In the rows, zero is written as 128.
Each name stands for a flat space through zero: a line, a plane or more. A row that begins with a name and a colon came from that space; any other row is followed by the name of the space it lies nearest, among the names in its block.
tn_ld: [124 133 107  84 160 165  98  98  90 204 115 108 164 125 106  97  91  26
 107  73  91  81  94 180  91 153  97 115 114]
mh_qf: [102 125 125 135 121 123 128 106 168  89 157 114 113 131 115 151 111 149
 144 159 180 148  78 164 180 140  93 130 141]
zg_sf: [124 125 116 128 128 115 122 123 163 145 115 127 125 125 112 132 117 116
 132 107 147 116 105 141 107 131 106 122 142]
fc_fp: [ 92 124 131 129 124 131  96 124 111 110 123 129 107 122  99 152 115 140
 142 111 141 111 120  88 144 126 116 140 142]
fc_fp: [104 133 135 118 131 128 104 128 107 110 132 137 106 116 119 139 135 151
 138 120 134 112 138  83 142 127 138 135 139]
fc_fp: [139 120 129 117 129 129 132 124 119 155 116 120 147 139 138 107 129 101
 116 125 103 140 117 161 129 125 125 131 123]
fc_fp: [123 102 141 123 122 124 132 126 113 141 110 112 147 162 135 106 123 113
 122 155 104 191  93 187 180 113 109 159 138]
fc_fp: [ 93 109 129 119 126 139  97 106 113 111 123 116 135 138 111 128 107 100
 135 117 117 112  97 134 163 136  99 148 112]
fc_fp: [101 119 130 135 118 128  99 133 108 140 104 123 110 129  88 157 104 131
 136 101 138 127 111 101 130 113 109 140 160]
tm_gn: [124 123 135 155 113 119 123 151 125  94 114 147 112 123 124 147 140 161
 139 118 124 108 174  52 109 115 150 136 117]
fc_fp: [167 146 136 123 135 113 164 152 131 144 137 142 125 123 165 110 167 164
 118 157 126 164 164 131 114 116 170 116 144]
zg_sf: [109 102 125 145 132 126 108 141 126  96  91 148 146 144 123 107 130 107
 141 108  85  94 168  77 107 130 125 162  78]
tm_gn: [129 117 139 118 103 115 123 106 142 108 138 120 129 126 152 128 144 128
 125 126 121 114 104 134 159 127 134 123 112]
tn_ld: [159 126 119 141 126 136 170 110 172 102 160 116 164 141 165 106 129 103
 119 168 124 134 119 194 137 151 121 113  72]
tn_ld: [138 122 125 124 133 124 153 111 165 106 151 120 149 143 157 101 136 120
 127 171 132 155 105 194 162 144 116 130 104]
mh_qf: [ 83 128 123 152 139 151 124 125 118 108 150 106 106 145  69 172  72 152
 148 173 191 194  78 169 189 131  71 149 177]
mh_qf: [ 77 110 140  74 138 126  70  97  94 127 116 125 124 130 123 103 134 104
 136 104 102 108  88 127 184 135 113 157 133]
zg_sf: [109 110 118 128 143 112 109 138 148 124  90 148 138 138 118 101 131 110
 142 107 108 109 145 107 103 132 115 156 111]
tn_ld: [154 137  98 116 147 171 134  95 129 173 139 104 181 125 125 104  88  22
 103  93 100  68 107 194  73 166  99  94  69]
fc_fp: [198 129 118 145 116 114 170 163 136 252  74 115 153 140 121 123 113  91
  91  96 109 176 123 187  38  91 128 103 176]
tn_ld: [138 131 100 141 154 143 143 130 154 152 121 126 155 136 110 113  98  83
 126 124 131 122 129 169  80 148  97 123 110]
zg_sf: [143 106 124 141 103 113 122 134 141 173  79 120 144 138 116 130 115  90
 116  81 103 115 114 132  86 108 115 128 130]
tm_gn: [137  95 145 128 109  96 136 138 140 133  92 129 145 159 156  97 153 129
 123 143  91 176 119 154 157 102 132 159 128]
mh_qf: [173 134 108 222 112 153 197 157 167  91 149 121 149 144 115 169  89 135
 126 170 157 149 169 139  78 132 116 108  85]
mh_qf: [144 137 138 144  92 151 135 112 102 121 159 102 121 116 127 176 111 130
 113 122 139 112 110 122 142 122 137  95 124]
zg_sf: [104 126 123 126 172 141 120 145 110  81 125 160 141 138 135  86 144 131
 147 152  98 118 192  88 127 149 139 166  82]
tn_ld: [100 124 136  81 141 122 100 106 113 145 128 121 122 129 129 107 135 120
 130 127 126 142  84 160 176 131 115 142 155]
tm_gn: [119  86 144 151  91  87 124 138 163  96  87 134 131 155 141 123 146 145
 138 131 108 150 121 113 155 102 124 163 118]
mh_qf: [120 128 125 159 119 152 137 125 120 107 147 110 127 137 102 163  91 130
 131 149 153 146 112 143 148 130 103 127 127]
tm_gn: [131 157 121 148 154 153 140 158  97 117 144 147 112 114 110 145 123 159
 135 141 144 126 190  75  92 133 149 122 133]
zg_sf: [110 119 106 123 165 115 114 142 160 137  90 154 142 136 112  89 126 103
 144 110 117 111 150 122  83 143 107 154 116]
zg_sf: [133 134 106 155 129 144 134 124 154 123 134 124 137 122 105 147  97 103
 130 111 146  90 131 127  83 146 106 110 104]
tm_gn: [138 134 125  96 131 134 114 110 113 175 123 118 137 116 132 116 127  89
 112  91 109  98 108 146 109 132 130 109 131]
mh_qf: [ 99 117 125 111 158 129 105 137 106 140 100 139 134 142 111  98 124 113
 138 124 107 142 134 127 133 130 113 163 136]
tn_ld: [130 124 103 168 160 121 155 169 169 137  97 147 139 152  98 115 106 133
 143 152 147 175 157 147  80 129  98 153 140]
zg_sf: [146 160 117 133 145 159 155 123 121 127 176 119 126 114 127 144 113 134
 122 156 160 134 133 154 121 147 131  97 129]
mh_qf: [116 126 115 138 168 130 132 163 121 147  97 146 134 148 101 104 115 129
 140 144 125 172 157 133 104 126 111 162 148]
tm_gn: [141 136 132 118 140 135 143 132 111 138 139 127 135 131 144 112 138 131
 120 150 119 154 137 149 138 128 141 127 131]
tm_gn: [109 143 106 143 150 148 123 128 138 127 139 126 119 121  84 152  89 123
 141 125 169 118 121 131 106 147  95 122 141]
tn_ld: [151 124 133 162 113 120 164 144 153  89 139 134 134 139 153 131 143 157
 129 166 131 152 155 125 133 122 144 129 104]
[144 139 130 101 144 133 139 115 128 112 154 136 144 120 173  89 161 119
 121 145 104 108 149 138 134 148 156 119  88] => fc_fp
[154 125 122 165 125 125 170 142 166  99 137 132 145 143 146 123 131 138
 129 166 133 151 152 147 117 132 130 128  97] => tn_ld
[100 127 109 113 134 156  84  88 127 112 135 121 141 110 107 131 100  63
 132  71 116  23 112 105 104 165 102 115  72] => fc_fp
[123 132 119  93 169 105 125 140 145 174 103 145 129 133 130  81 145 125
 132 131 127 161 126 162 113 130 122 145 166] => zg_sf
[107 123 111 133 142 120 114 126 165 112 117 140 127 126 110 122 119 119
 145 114 142  99 129 116 107 144 105 137 116] => zg_sf
[132 138 134 128 126 140 136 125 111 114 152 123 123 124 136 137 131 142
 125 147 134 136 132 128 148 130 139 120 127] => zg_sf
[100 131 125 107 185 132 120 147 111  91 126 165 134 137 142  71 157 143
 149 163 104 139 186 101 140 148 142 171 104] => zg_sf
[135 139 129 109 139 140 144 110 125 127 164 114 135 129 147 116 130 125
 121 163 138 154 104 184 165 141 126 118 128] => tm_gn
[131 132 115 119 166 141 149 134 127 170 128 117 148 151 114 101 104 106
 124 165 138 197 103 217 137 135  95 141 156] => tm_gn
[111  96 134 128  83  97  95 101 170 111 102 119 126 128 127 142 130 109
 133  80 121  78  84 111 139 120 110 130 111] => tm_gn
[ 95 124 124 104 166 119 107 142 117 150 102 142 119 139 106 101 127 134
 143 135 131 166 124 138 140 126 110 164 169] => mh_qf
[120 144 141 102 136 122 106 141  87 140 124 147  99 105 131 130 156 162
 130 109 122 114 160  65 122 116 166 126 158] => fc_fp
[127 117 102 139 151 123 122 143 158 155  84 144 152 137 106 102 111  83
 133  93 110 100 148 126  58 138 103 141 108] => zg_sf
[ 97  94 127 156  89  98 102 115 185  84 103 126 117 135 107 156 115 131
 149 101 146  97  94 102 141 122  94 144 116] => tm_gn
[118 116 136 145 100 129 117 118 128  92 132 122 122 127 126 153 124 134
 133 119 128 104 122  98 146 124 127 128 108] => zg_sf
[107 102 129 105 124 141  88 108  89 176  88 106 151 145 103 115  97  58
 117  80  85 115  82 156 136 122  94 146 128] => fc_fp
[111 115 134 127 121 127 109 130 107 144 106 121 123 137 106 137 113 123
 129 115 123 144 108 127 142 114 113 144 152] => fc_fp
[136 140 151 105 135 111 133 154  91 141 126 146 105 121 154 115 173 183
 125 149 118 171 162  98 147 104 176 137 170] => fc_fp
[169 140 134 134 150 167 161 157  53 155 128 131 162 142 152  98 134 108
 103 152  69 157 193 131 103 122 166 130  98] => zg_sf
[130 140 133 114 134 125 122 136 111 132 131 140 114 113 135 127 147 148
 128 121 126 118 151  95 119 124 153 123 140] => fc_fp
[135 148 101 165 119 132 141 119 193  99 156 128 114 102 105 174 102 134
 139 113 188  72 128 109  76 152 110  88 112] => tn_ld
[149 125 126 134 133 137 139 143 108 158 108 128 148 137 131 113 125 103
 115 119  97 134 149 134  97 120 135 129 118] => zg_sf
[145 135 122 153 118 122 156 132 166 112 146 126 124 126 131 146 125 148
 130 149 159 140 128 141 120 130 126 112 129] => mh_qf
[136 132 123 136 124 110 146 126 176 112 141 131 122 124 139 131 137 148
 134 145 156 135 120 143 129 133 125 119 131] => mh_qf
[120 117 117 153 119 134 130 119 156 113 129 116 136 138 107 145  98 110
 134 128 145 123 104 149 128 136  94 129 114] => fc_fp

Each name stands for a flat space through zero: a line, a plane or more. A row that begins with a name and a colon came from that space; any other row is followed by the name of the space it lies nearest, among the names in its block.
fqtq: [162 139 148  90 152 142 107 150 107 127 116 103 118 115 156 133 137 122
 114 121 147 115 150 148 112 108 136 118 133]
bsgh: [141 134 136 113  85 100 134 157 148 115 140  99 117 116 129 141 131 109
 140 149 138 128 153 126 125  90 122 108 142]
bsgh: [132 137 116 128 113 131 157  95 114 162 100 139 111 121 147 146 116 152
 136 153 114 141  91 159 145 137 106 114 126]
bsgh: [136 118 126 112 130 129 139 143 106 147 104 141 130 128 123 111 111 142
 134 131 126 133 119 100 132 120 117 134 105]
hflc: [102 159  81 150 145  88 160 128 110  94 145 180 105 115  98 144 173 169
 129 139 146 175 132 118 124 172 135 138 167]
mmqn: [116 120  97 159 111 132 134  93 147 125 126 103 133 132 117 131  97 123
 145  85 140 119 117 135 145 147 138 126  99]
bsgh: [106  99 141 144  98 129 127 161 168 101 165 121 127 137 104 150 145 130
 126 115 135 125 153 126 129 162 133 120 113]
fqtq: [139 160 156 115 152 158 109 138 121 136 107 151 139 116 178 128 162 142
 115 152 122 128 127 154 119 106 119 131 145]
fqtq: [159 147 164 100 153 158  99 148 110 132  93 112 131 118 161 132 128 127
 122 102 138 109 145 143 129 106 143 125 131]
cqds: [ 89 140 161 130 123 127 126 135 138 107 138 173 177 149 139  82 159 154
 113 143 119 132 143  79  96  81  99 156 157]
mmqn: [158 156 169 138 153 131 107 165 116 160  91 179 100 108 120 175 141  96
 147 169  66 145 104 142 193 150 168 133 176]
fqtq: [122 105 124 131 121 169 133 152 150 141 125 153 121 121 128 146 144 164
 129 140 112 129 122 157 144 174 108 108  88]
cqds: [144 120 165 100 143 101 117 133 101 131 135 121 123 145 107 117 115  97
 115 138 107 121 139 100 119  99 140 134 174]
mmqn: [104  96 142 125  88  99 145 152 147 134 164 144 147 145 118  98 133 114
 125 190 110 138 122  79 105  96  93 141 118]
hflc: [156 155  60  95 190  91 127 109  80  97 146 110 108 110 106  93 135 124
 114 120 164 134 158 121  85 105 136 124 163]
cqds: [100 109 113 123 125 181 134 103 157 116 133 147 155 142 118  99 137 198
 114 103 112 105 148 152 111 137  77  98 112]
mmqn: [143 141 135 114 144 109 130 126  89 141 115 116 122 125 158 125 122 113
 121 135 155 139 112 115 113 112 140 151 125]
bsgh: [126 103 139 126 162 133 108 161 118 137 162 139 135 132 153 113 158 100
 101 170 141 138 112 113  94 146 134 163  90]
gppn: [124 139 153 129  94 128 136 126 140 114 105 120 124 133 110 153 114 151
 143  84 123 118 150 132 155 124 134 107 158]
gppn: [126 100 178 130 112  84 134 103 100 152 159  83 109 158 155 161 112  69
 103 151 146 137  88 127 108 143 156 159 132]
hflc: [139 149 119 138  93 103 141  88 124 138  91  86 129 127 128 131  70 104
 161  90 137 119 116 117 157  89 142 126 136]
mmqn: [114 135 125 149  93 110 136 156 159 124 136 146 136 119 124 129 140 115
 149 162 118 143 126 106 142 113 122 134 126]
gppn: [114 105 135 144 155 159  89 125 147 123 159 109 170 143 160  90 135  93
 105 116 148 106 124 118  92 124 135 162  78]
gppn: [145 135  89 114 131 148 135 133 130 126 108 124 117 106 123 126 123 159
 140 112 137 123 142 149 136 131 113  99 107]
bsgh: [128 105  83 144 165 167  99 132 155 110 155 117 136 122 110 112 134 119
 123  97 136 108 143 148 123 168 139 121  81]
cqds: [129 120 160 140 110  99 136 104 127 157 133 139 107 144 104 158 111  91
 134 170  69 135  96 135 161 135 139 125 179]
cqds: [179 154 147 105 143  82 113 164  87 139 111  95  95 105 143 154 117  60
 139 147 149 140 126 114 139 100 178 143 152]
hflc: [142 122 128 113 141 137 132 100 111 149 115 128 115 133 119 131 110 136
 123 130 102 120 117 151 137 134 120 110 143]
hflc: [174 113 122  87 178 136 112  98  81 162 128  87 103 127 150 122 106  94
 102 144 129 112 109 165 105 126 133 120 120]
bsgh: [148 129 145  96  99  93 151 137 103 132 126  94  95 124 140 159 122 127
 125 142 153 138 133 138 118 116 126 112 144]
gppn: [160 127 121 102 180 123 122 145  86 168 126 166 106 115 133 116 143 106
 115 207  92 147  97 130 123 130 123 138 136]
cqds: [117 144 123 132 136 127 136  73 105 111 118  95 131 140 148 134 115 152
 115  63 175 122 130 144 109 137 140 135 135]
mmqn: [142 109 114 144 163 168 116  75 124 184 101 150 124 136 108 123  86 110
 137 138  52 110  76 162 174 159 128 118 120]
fqtq: [175 144 109  79 134  99 138 145  85 142 113  92 103 102 156 120 118 111
 129 159 163 136 131 126 104  81 121 120 121]
hflc: [126 124 114 121 122 104 140 107 119 116 136 111 125 137 102 117 109 128
 129 110 135 124 140 113 120 115 127 123 145]
hflc: [119  96 114 121 127 112 154  94 109 133 148 116 104 147 100 139 112 146
 113 119 130 132 118 139 118 168 121 117 128]
gppn: [139 101 139 138 126 106 130 142 118 152 145 118  94 130 119 168 121  85
 128 156 121 143  97 134 146 175 158 138 113]
cqds: [136 119 119 135 127 120 125 154 131 129 134 121 117 119 121 140 126 107
 137 132 138 135 125 120 138 146 146 134 105]
fqtq: [125 150 146 120 110 150 130 140 145  95 120 117 117 118 144 168 159 179
 122  89 155 122 168 173 126 144 126  96 148]
bsgh: [139 107 141 104  85 125 154 227 127 131  98 150 106 109 102 153 128 170
 154 126 140 148 151  89 159 147 121 113  83]
mmqn: [175 101 184  57 169 152 104 124  73 164 115  88 116 145 161 119 108 113
  86 133 123  98 128 151  95 104 123 119 130]
fqtq: [117 111 135 156 131 153  96 132 175 116 170 114 138 131 137 140 151  92
 118 134 121 112 131 160 124 154 142 128 112]
gppn: [138 145 122 105 106 162 139 143 136 119  95 117 124 107 154 141 136 188
 135  99 156 120 154 163 128 121 102  92 107]
hflc: [129 114 139 122 123 128 142  94 116 151 120 130 113 143 111 141 106 137
 125 131  96 124 109 146 143 143 120 113 148]
mmqn: [123 144  90 162  98 145 130 117 179 140 114 141 144 107 128 120 118 118
 166 151  95 124 111 142 164 109 110 113 110]
bsgh: [143  95  98 108 120 142 158 144 106 192 104 151 121 117 149 105 107 144
 136 195 114 145  75 118 130 131  82 130  48]
mmqn: [136  90 173 117 103 149 112 146 160 141 137 115 125 143 103 143 112 108
 128 133  80 100 139 142 150 131 124 100 133]
cqds: [141 132  97 113 142 166 121 129 135 120 119 112 130 110 148 119 136 159
 124 106 153 113 146 162 114 130 111 105  94]
cqds: [119 107 119 118 153 139 115 132 122 104 151 113 145 141 122  97 132 138
 106  91 160 115 153 109  91 134 128 139 102]
bsgh: [123 134  83 160 147 167 100 119 177 115 142 135 148 112 122 110 140 115
 139 123 110 111 134 155 139 137 128 118 107]
hflc: [119  95 165 119 138 118 123 124 125 140 175 138 118 153 124 136 150 106
  94 182  96 131 114 139 105 148 121 133 153]
cqds: [138 122 116 124 142 118 131  97 109 139 129 112 115 134 118 128 106 114
 125 123 123 124 115 137 129 135 135 125 135]
gppn: [116 137 165 116  79 140 140 153 153 134 109 149 153 128 153 117 140 158
 136 158 110 126 137 116 128  76  85 118 134]
fqtq: [117 152 128 149 105 107 133  96 132 123 114 109 148 133 140 118 104 110
 145 105 142 126 120 107 134  91 138 145 139]
fqtq: [131  95 140  71 155 145 138 113  90 138 143 128 129 151 136  94 135 173
  81 142 129 117 137 136  71 120  81 114 126]
fqtq: [119 112 184 110 174 173  94  97 109 139 121 138 170 166 146  84 122 135
  89 102 103  94 128 120 100 108 119 149 142]
hflc: [124 118 128 133 103 149 148  88 137 150  98 132 121 138 108 143  94 160
 142 106  91 115 113 155 164 144 110  97 133]
mmqn: [ 98 101 118 149 114 115 145  85 135 112 148 113 128 157  85 132 103 141
 125  78 131 121 130 120 131 163 134 125 133]
gppn: [114 128 172 145 195 165  71 133 125 110 148 140 161 148 153 114 161 104
  91  97 136 112 135 125 104 150 167 172 131]
cqds: [109 138 143 150  99 148 136 108 160 133 125 142 129 129 146 158 144 149
 131 140 107 129 115 170 145 144 114 112 141]
gppn: [100 142 107 145  99 133 142 127 157  96 134 127 145 123 137 125 146 166
 135 102 162 132 149 128 116 126 112 123 114]
gppn: [120 147 125 137 127 147 126 152 146 108 114 158 131 115 116 139 151 164
 139 109 124 132 151 133 146 142 128 117 138]
hflc: [135 120 103 131 131 147 119 136 139 125 135  97 131 116 155 126 129 121
 127 114 166 121 130 145 113 137 130 128  73]
mmqn: [ 98 121  60 137 116 167 137  96 177  96 151 125 160 125 121  82 139 184
 126 105 140 107 157 151  98 120  73  96  93]
fqtq: [144  90 145  97 154 145 117 137 102 137 120 115 124 146  98 114  98 134
 114  89 121 106 141 112 126 142 134 123 112]
[140 125 145 113 151 127 112 195 111 129 129 149 130 117 141 120 153 116
 122 152 143 142 135  94 117 127 140 154 104] => bsgh
[144 109 111 127  99 156 129 145 151 148 115  94 123 111 155 140 110 124
 143 126 147 117 118 154 139 135 117 110  56] => fqtq
[102  92 119 132 137 130 124 159 132  98 155 130 150 145  97  96 130 143
 118  85 160 125 155  74 104 149 132 150  84] => cqds
[120 126 160 123 160 125 118 146  94 143 117 167 151 143 139  96 134 124
 114 143 122 140 110  75 115 116 133 175 126] => bsgh
[158  94 102  81 162 117 129 110  75 159 129  91 133 138 133  65  82 102
 110 138 146 115 113  93  84  87 110 142  85] => bsgh
[152 112 134 100 145 142 117 139 114 167 124 130 133 125 152  99 121 104
 119 183 105 122 106 126 114  98 106 131 103] => gppn
[113 131 135 135 114 142 125 133 147 115 131 126 148 130 144 121 139 142
 126 115 142 122 139 126 118 119 119 131 115] => gppn
[130  54 133 108 110 162 113 147 151 144 160  69 151 147 147  94  99 104
 110 121 154  93 129 120  90 123 105 128  25] => mmqn
[147 176 119 129 197 155 116 110  77 145  70 171 124 110 150 130 135 154
 128 107 124 140 106 144 149 146 151 146 146] => bsgh
[105 174 146 176 110 149 125 127 156 128  85 175 150 117 147 149 142 147
 157 115 107 139 112 131 177 131 140 142 145] => fqtq
[157 143  88 106 158 107 130 136  80 123 103 100 119 110 129 105 102 122
 137  92 180 133 137  96 116 108 148 142 103] => cqds
[129 133 117 140 121 131 130 114 136 134 128 118 124 122 141 139 126 120
 133 132 132 129 115 147 134 135 130 125 118] => hflc
[136 115 130 102 123 158 116 140 147 119 137 104 139 126 143 112 135 142
 116 123 138 104 156 148 103 107 102 104 107] => mmqn
[144 118 162 105 118 115 131 130 111 129 114 109 106 140  97 153 103 129
 129  99 114 117 145 128 147 131 143 108 164] => cqds
[132 146 152 113 151 118 125 109  97 127 120 136 127 137 136 126 134 132
 111 128 124 130 129 128 115 113 133 136 174] => gppn
[102 125 131 144 115 151 120 177 159  91 141 133 152 122 146 127 163 157
 125  97 176 131 157 112 111 145 129 142  81] => cqds
[126 126 164 126 127 145 116 162 137 139 124 154 137 127 145 132 150 127
 123 157 109 131 124 125 133 126 123 136 126] => gppn
[107 130 142 177  74 130 130 110 179 143 140 113 136 128 165 163 130  93
 145 155 121 131  92 158 150 137 133 134 109] => hflc
[127 135 133 143 175 129 119 147  99 116 124 158 105 126 109 162 151 139
 119  98 139 148 128 129 145 199 174 148 140] => mmqn
[118 126 136 130  90  76 153  99 113 135 133 100 132 145 132 120  97 103
 134 135 144 137 110  92 116  91 126 147 139] => mmqn
[113  89 140 127 156 139 125 131 106 116 143 127 124 154 101 133 124 150
 104  73 149 124 136 114 117 190 149 143 105] => bsgh
[131 121 138 117 132 123 130 118 115 137 128 125 126 137 128 123 120 125
 120 134 121 126 123 125 121 121 124 129 137] => mmqn
[127  93 135 114 133 139 119 124 134 114 156  96 125 146 109 127 121 128
 108  97 138 106 150 138 109 148 129 114 116] => fqtq
[123 134 138 122 147 143 115 144 130 134 132 160 151 127 150  98 154 130
 116 167 114 131 123 115 109 104 109 144 126] => gppn
[156 110 156  85 157 176 117 161  99 149  88 140 120 126 131 128 122 168
 116 105 118 113 139 139 136 144 119 111 104] => fqtq
[155 159 100 132 124 155 113 143 147 147  97 116 139  89 181 118 127 108
 153 151 140 124 115 150 140  89 121 124  84] => mmqn
[113 110 162 115 156 154 119 114 113 125 125 152 144 158 110 111 129 162
 102  98 105 113 139 119 118 141 120 131 148] => fqtq
[ 80 174 115 188 106  79 141  69 152 113 153 155 162 138 143 108 145  97
 139 168 117 153  97 102 120  88 127 169 184] => fqtq
[113  93 105 143 136 153 114 160 166 127 169 149 143 126 120 106 153 118
 122 164 115 127 126 125 116 152 112 133  77] => cqds
[143  99 131 130 170 203  84 201 159 135 133 160 127 108 127 139 165 132
 122 136 104 115 139 159 148 189 137 117  68] => mmqn

Each name stands for a flat space through zero: a line, a plane or more. A row that begins with a name and a colon came from that space; any other row is followed by the name of the space it lies nearest, among the names in its block.
pz-cz: [149 132 126 129 166 172 114  80 111 118 157 126 116 117 147 170 150 148
 156 134 114 118  93 139 139 152 135 151 148]
pz-cz: [115 159 153 119 172 150 129 147 130 112  84 103 120 142 113 141 100 138
 140 117 120 131 132 152 110 134 148 135 141]
gq-zd: [122 145 127 131 133 127 128 135 124 133 108 122 125 123 130 140 126 128
 129 115 133 132 148 133 129 123 110 120 123]
mp-bl: [152  99 122 134  88 100 111 102 152 138 137 142 145 109 127  79 163 125
  89 170 129 118 146 119 139 116 124 121 112]
gq-zd: [ 77 163 147 119 152 136 124 143 137 145 126 132 123 110 125 145 101 133
 120  94 172 117 146 127 135 127 130 125 154]
fg-cm: [159 116 115 124 118  96 120 108 127 117 107 107 144 106 148 105 146 122
 116 170 119 129 143 123 145 120  88 121 108]
fg-cm: [124 124 117 122 123 115 132 129 120 126 140 125 131 121 140 131 121 121
 133 128 136 130 120 115 139 129 111 126 128]
fg-cm: [ 99 136 134 115 151 162 141 159 127 114 155 134 112 167  99 144  83 132
 158  96 122 134  79 126 105 147 185 148 160]
gq-zd: [114 158 144 118 168 140 161 197 110  94  59  86 114 185 103 150  66 123
 169  96  94 158 121 152  85 130 146 129 125]
pz-cz: [ 81 158 183 111 189 165 144 168 132 113  99 112 117 161 104 147  73 139
 144  96 135 122 111 155  97 142 189 147 163]
mp-bl: [135 132 171 148 123 108 115 100 143 157  75 129 145  88 150 112 180 133
  75 147 151 104 206 157 138 104  97 107 101]
mp-bl: [156  74 178 131 137 105 169 129  97 105 101 103 147 153 169 121 141 114
 133 162 101 118 112 152 115 129 128 134  97]
pz-cz: [158 147 102 126 131 112 103 104 132 120  92 102 133  97 137 121 146 132
 122 158 118 136 159 129 146 120  79 118 114]
mp-bl: [136 105 160 144 118 122 142 123 123 138 114 136 136 134 142 123 154 125
 112 133 126 117 145 146 119 120 132 122 108]
gq-zd: [130 121 128 133 118 132 126 124 134 134 139 140 127 131 122 122 137 129
 122 128 127 126 127 128 125 128 140 129 128]
gq-zd: [159 148  93 127 129 155  73  79 164 127 142 135 122 100 100 109 158 152
 114 161 114 125 130 125 140 136 142 139 147]
mp-bl: [111 158  78 109 131 145 101 130 145 123 168 134 114 119  98 129  96 135
 143 116 137 140 100  97 140 140 138 138 164]
gq-zd: [134 146 111 109 153 116 106  99 126 116 123 100 135  86 153 133 125 132
 131 155 141 124 130 117 162 133  85 131 140]
gq-zd: [144 118 128 145 111 140 140 148 129 127 115 138 120 166 103 124 135 127
 134 117  96 141 128 142  97 124 155 125 111]
mp-bl: [150 127  64 127  86 101 127 150 127 118 130 124 125 140 110 110 116 113
 141 131 104 162 125  99 128 119  97 114 108]
fg-cm: [121 121 104 121 122 118 132 119 110 130 168 132 129 112 152 145 122 120
 143 122 144 128 105 103 151 134 101 129 135]
pz-cz: [105 123 134 102 146  97 146 141 109 113 135 103 141 114 161 132  91 113
 140 135 153 124 107 108 150 133  98 131 139]
pz-cz: [139 143 123 123 142 105 150 164 105 103  62  84 129 146 135 137 101 115
 151 126 103 153 144 138 116 119  89 115 103]
fg-cm: [137 155 136 126 171 150 118 106 114 119 102 104 122 111 146 164 135 142
 145 128 123 125 135 147 136 136 108 134 135]
gq-zd: [176 124  99 122 133 136 108 106 134  98 119 107 127 134 116 112 138 136
 141 170  83 141 106 130 125 137 133 140 126]
fg-cm: [107 140 140 124 136 122 140 154 125 129 109 121 127 136 125 132 106 123
 130 110 138 132 138 131 121 123 126 122 128]
mp-bl: [ 82 214  84 120 147 164  79 128 159 154 139 143 102  89  88 157 104 150
 128  77 170 135 157 111 146 129 119 122 172]
pz-cz: [ 94 100 142 114 121 104 161 155 110 127 166 134 137 139 148 128  94 108
 136 114 154 122  95 106 134 132 132 131 136]
mp-bl: [127 136  87 126 119 133 146 165 108 114 139 124 112 163 111 150  94 118
 169  96 105 160  99 112 113 133 124 126 126]
fg-cm: [117 116 135 115 126 136 140 171 146 105 132 128 125 179  82  95  85 124
 135 129 104 139  90 126  93 136 197 143 142]
fg-cm: [150 131 108 121 141 111 119  93 106 119 126 103 136  89 171 147 144 127
 139 152 132 127 130 119 163 131  66 126 121]
pz-cz: [150 111 105 144  89 113 128 123 128 139 135 143 130 129 128 116 153 121
 119 133 117 136 141 120 129 117 111 115 104]
[ 87 129 152 118 139 108 148 142 113 140 135 126 136 111 159 144 107 117
 125 107 172 115 134 119 145 125 105 122 135] => gq-zd
[112 148 111 144  94 140  90 108 169 171 154 174 122  99  97 110 158 141
  87 112 160 117 168 119 137 116 140 116 138] => mp-bl
[146 114 118 139 111 137 115  99 134 138 155 148 127 119 128 124 160 134
 119 138 124 121 125 125 134 130 134 131 126] => fg-cm
[131 116 128 123 112 103 135 147 136 120 114 121 138 138 120  97 116 118
 117 143 122 134 132 122 122 120 130 123 118] => fg-cm
[118 180 137 108 171 139  74  95 171 126  91 105 133  76 113 108 127 153
  96 159 153 111 165 138 150 129 126 134 160] => pz-cz
[167 171  86 133 138 168  73  97 163 119 103 122 111 119  81 119 150 156
 127 147  91 143 145 140 121 132 142 134 138] => gq-zd
[114 177 116 111 163 150  90 112 151 124 117 114 120  98 110 133 113 147
 126 130 143 125 138 127 142 136 129 136 161] => gq-zd
[148 143 162 152 124 119 114 117 148 146  47 121 137 112 125 108 173 136
  84 144 123 120 210 168 117 103 111 106  94] => fg-cm
[117 128 125 130 112  98 136 134 120 142 120 127 136 108 150 129 130 116
 117 121 152 127 155 118 144 115  85 110 113] => fg-cm
[110 147 123 108 164 126 140 140 102 111 125  99 125 122 151 162  91 123
 161 114 138 134 108 119 141 138  99 133 143] => fg-cm
[119 136 148 135 126 127 132 145 139 136  97 130 128 137 114 118 128 129
 113 119 129 128 156 143 112 118 139 120 120] => fg-cm
